Below is a small trained network, with its code and all its weights. Each question gives an input and a class and asks what happens when units are switched off, that is, made to give their printed mean instead of their output.

import numpy as np


def w(rows, s, z=0):
    codes = np.array(rows[::2]) - 128.0
    scale = np.full(codes.shape[1], s)
    scale[-1] = z or s
    return codes * scale


def f(y):
    return y / 2 * (1 + np.tanh(0.7978845608 * (y + 0.044715 * y**3)))


def log_softmax(a):
    a = a - a.max(-1, keepdims=True)
    return a - np.log(np.exp(a).sum(-1, keepdims=True))


def net(x, mask):
    res = np.array(x, float).reshape(1, 8) / 4 @ E
    y = f(res @ A[0][:, :-1].T + A[0][:, -1])
    res = res + np.where(mask, y, B[0][:, -1]) @ B[0][:, :-1]
    return log_softmax(res[-1] @ U[:, :-1].T + U[:, -1])


A, B = {}, {}
E = w([
[130,129,127],'x0',
[216,149,227],'x1',
[127,129,128],'x2',
[129,126,126],'x3',
[89,255,126],'x4',
[24,112,210],'x5',
[128,130,128],'x6',
[130,127,126],'x7',
],0.0079)
A[0] = w([
[183,151,225,129],'neuron 1',
[135,61,137,80],'neuron 2',
[35,93,209,45],'neuron 3',
[131,47,124,149],'neuron 4',
[190,132,189,91],'neuron 5',
[101,185,137,88],'neuron 6',
[68,97,87,113],'neuron 7',
[102,126,69,141],'neuron 8',
[164,64,123,178],'neuron 9',
[135,45,126,64],'neuron 10',
[185,141,73,83],'neuron 11',
[150,59,132,104],'neuron 12',
[70,113,187,73],'neuron 13',
[84,144,148,249],'neuron 14',
[64,116,184,122],'neuron 15',
[199,159,51,75],'neuron 16',
[167,137,185,83],'neuron 17',
[174,107,111,70],'neuron 18',
[114,30,171,161],'neuron 19',
[153,61,114,67],'neuron 20',
[160,129,170,89],'neuron 21',
[126,252,94,65],'neuron 22',
[146,56,128,83],'neuron 23',
[165,148,82,90],'neuron 24',
],0.012,0.013)
B[0] = w([
[69,120,14,172],'neuron 1',
[82,136,206,133],'neuron 2',
[126,29,152,156],'neuron 3',
[107,194,117,167],'neuron 4',
[28,119,48,142],'neuron 5',
[69,132,236,139],'neuron 6',
[77,116,73,150],'neuron 7',
[95,164,101,154],'neuron 8',
[177,183,147,180],'neuron 9',
[52,147,180,136],'neuron 10',
[111,13,216,140],'neuron 11',
[113,164,170,142],'neuron 12',
[109,29,176,142],'neuron 13',
[238,157,114,251],'neuron 14',
[194,58,123,166],'neuron 15',
[140,2,200,151],'neuron 16',
[10,96,70,132],'neuron 17',
[90,118,142,126],'neuron 18',
[145,189,132,185],'neuron 19',
[28,140,221,132],'neuron 20',
[38,122,92,127],'neuron 21',
[60,140,223,162],'neuron 22',
[68,160,164,137],'neuron 23',
[93,44,149,133],'neuron 24',
],0.0075,0.013)
U = w([
[133,5,198,34],'0',
[161,160,136,254],'1',
[159,155,136,243],'2',
[80,195,223,16],'3',
[69,124,59,16],'4',
[177,154,137,173],'5',
[181,151,134,146],'6',
[180,152,138,125],'7',
],0.016,0.0077)

Each question gives the input, the list of numbers given to net, and the class t.
The units are the neurons (one row each of A and B). Each row of codes is followed by its name. A weight is (code - 128) times the scale printed after its matrix; where a second scale follows, it is the last column's (A, B and U).
mask holds one flag per neuron, in row order. A switched-off neuron (its flag False) gives its mean, the last column of its row in B, instead of its output. The means were averaged over made-up inputs and are rounded, as every weight is.
A unit's drop is (log p(t) with every unit on - log p(t) with that unit switched off) / (log p(t) with every unit on - log p(t) with every unit switched off).
The circuit of an input: a set's keep is (log p(t) with only the set's units on - log p(t) with every unit switched off) / (log p(t) with every unit on - log p(t) with every unit switched off). Starting from the 12 units with the biggest drops (on a tie, the unit counted first), units are removed one at a time, each time the one whose removal leaves the highest keep (on an exact tie, the one counted first), for as long as the keep stays at least 0.8.
circuit, biggest first: the units of the circuit, biggest drop first
k most important neurons: the k neurons with the biggest drops, biggest first
drop when u is switched off: that unit's drop, to one decimal
input [6,-3,-3,1,-1,-7,-1,7], class 0: most important neuron	neuron 16
input [-3,8,4,-2,-2,6,-7,3], class 4: 3 most important neurons	neuron 1; neuron 5; neuron 17
input [3,6,0,-3,-3,-8,5,-4], class 0: 2 most important neurons	neuron 16; neuron 11
input [-8,8,-3,-8,1,-8,0,-8], class 0: 2 most important neurons	neuron 16; neuron 11
input [-6,2,3,2,6,-5,-6,-3], class 3: 3 most important neurons	neuron 22; neuron 15; neuron 14
input [6,2,-4,4,5,8,-2,5], class 0: circuit, biggest first	neuron 3; neuron 15
input [1,7,0,-1,2,-5,0,-2], class 4: circuit, biggest first	neuron 1; neuron 5; neuron 17
input [-6,1,3,-5,3,-8,-4,4], class 0: circuit, biggest first	neuron 16; neuron 11
input [7,5,4,-8,1,8,-7,8], class 0: 3 most important neurons	neuron 3; neuron 13; neuron 15
input [3,-3,-4,1,-6,-6,6,-2], class 0: 3 most important neurons	neuron 16; neuron 11; neuron 14
input [-4,7,6,2,-8,7,-6,7], class 3: 2 most important neurons	neuron 19; neuron 4
input [-6,5,6,5,-1,8,-7,-2], class 0: 3 most important neurons	neuron 3; neuron 13; neuron 15
input [7,6,8,3,-8,7,4,-4], class 3: 2 most important neurons	neuron 19; neuron 4
input [7,-2,-7,-2,-8,-8,4,7], class 0: circuit, biggest first	neuron 16
input [-5,7,4,-2,-6,-1,4,3], class 4: drop when neuron 1 is switched off	0.4
input [5,8,2,-1,-3,1,0,0], class 4: drop when neuron 1 is switched off	0.3
input [8,8,2,5,3,7,5,5], class 4: drop when neuron 18 is switched off	0.0
input [3,2,7,0,-8,-8,-8,-2], class 0: drop when neuron 23 is switched off	-0.1
